Below is a small trained network, with its code and all its weights. Each question gives an input and a class and asks what happens when units are switched off, that is, made to give their printed mean instead of their output.

import numpy as np


def w(rows, s, z=0):
    codes = np.array(rows[::2]) - 128.0
    scale = np.full(codes.shape[1], s)
    scale[-1] = z or s
    return codes * scale


def f(y):
    return np.maximum(y, 0)


def log_softmax(a):
    a = a - a.max(-1, keepdims=True)
    return a - np.log(np.exp(a).sum(-1, keepdims=True))


def net(x, mask):
    res = np.array(x, float).reshape(1, 2) / 4 @ E
    y = f(res @ A[0][:, :-1].T + A[0][:, -1])
    res = res + np.where(mask, y, B[0][:, -1]) @ B[0][:, :-1]
    return log_softmax(res[-1] @ U[:, :-1].T + U[:, -1])


A, B = {}, {}
E = w([
[46,183,139,65,149,109,101,178,217,83,33],'x0',
[120,125,39,163,169,92,59,253,147,81,109],'x1',
],0.018)
A[0] = w([
[65,198,171,64,79,157,148,112,158,105,63,103],'n0',
[72,120,88,134,199,56,15,237,145,79,67,120],'n1',
[165,128,178,122,72,140,156,60,150,179,115,128],'n2',
[133,135,137,197,161,86,10,210,101,100,119,254],'n3',
[125,144,144,103,74,144,154,54,130,165,167,152],'n4',
[254,22,103,228,116,166,162,110,39,199,246,60],'n5',
],0.0098,0.007)
B[0] = w([
[33,125,142,118,83,157,168,119,163,92,94,177],'n0',
[224,128,124,106,112,68,5,167,180,96,131,222],'n1',
[55,157,136,211,86,109,123,80,89,121,86,180],'n2',
[219,169,155,218,112,185,115,151,105,115,150,198],'n3',
[143,122,142,137,80,125,129,137,83,204,84,181],'n4',
[114,94,176,76,218,213,146,158,101,26,226,254],'n5',
],0.013,0.036)
U = w([
[168,107,133,149,203,210,182,119,79,112,197,253],'0',
[100,96,104,28,178,114,149,144,197,63,113,56],'1',
[30,135,129,110,132,175,200,134,109,96,115,72],'2',
[133,97,87,70,206,90,166,135,110,125,140,25],'3',
[132,152,95,212,89,69,169,52,105,249,93,84],'4',
[185,153,121,155,139,120,43,177,142,107,145,135],'5',
],0.011,0.0045)

Each question gives the input, the list of numbers given to net, and the class t.
The units are the neurons (one row each of A and B). Each row of codes is followed by its name. A weight is (code - 128) times the scale printed after its matrix; where a second scale follows, it is the last column's (A, B and U).
mask holds one flag per neuron, in row order. A switched-off neuron (its flag False) gives its mean, the last column of its row in B, instead of its output. The means were averaged over made-up inputs and are rounded, as every weight is.
A unit's drop is (log p(t) with every unit on - log p(t) with that unit switched off) / (log p(t) with every unit on - log p(t) with every unit switched off).
The circuit of an input: a set's keep is (log p(t) with only the set's units on - log p(t) with every unit switched off) / (log p(t) with every unit on - log p(t) with every unit switched off). Starting from all 6 units, units are removed one at a time, each time the one whose removal leaves the highest keep (on an exact tie, the one counted first), for as long as the keep stays at least 0.8.
units of the circuit, in order: the units of the circuit, biggest drop first
top k neurons: the k neurons with the biggest drops, biggest first
drop when u is switched off: that unit's drop, to one decimal
input [8,-7], class 2: units of the circuit, in order -> [n0]
input [3,-6], class 4: top 3 neurons -> [n5 n4 n2]
input [2,-2], class 2: units of the circuit, in order -> [n1 n3]
input [5,-2], class 1: top 2 neurons -> [n2 n3]
input [-2,-8], class 2: units of the circuit, in order -> [n2 n3]
input [6,-1], class 1: top 2 neurons -> [n0 n3]
input [8,-4], class 2: top 2 neurons -> [n0 n1]
input [3,-4], class 2: top 3 neurons -> [n0 n1 n3]
input [-6,6], class 0: drop when n5 is switched off -> 0.1
input [4,-1], class 1: drop when n0 is switched off -> 0.2
input [2,-4], class 4: drop when n4 is switched off -> 0.0
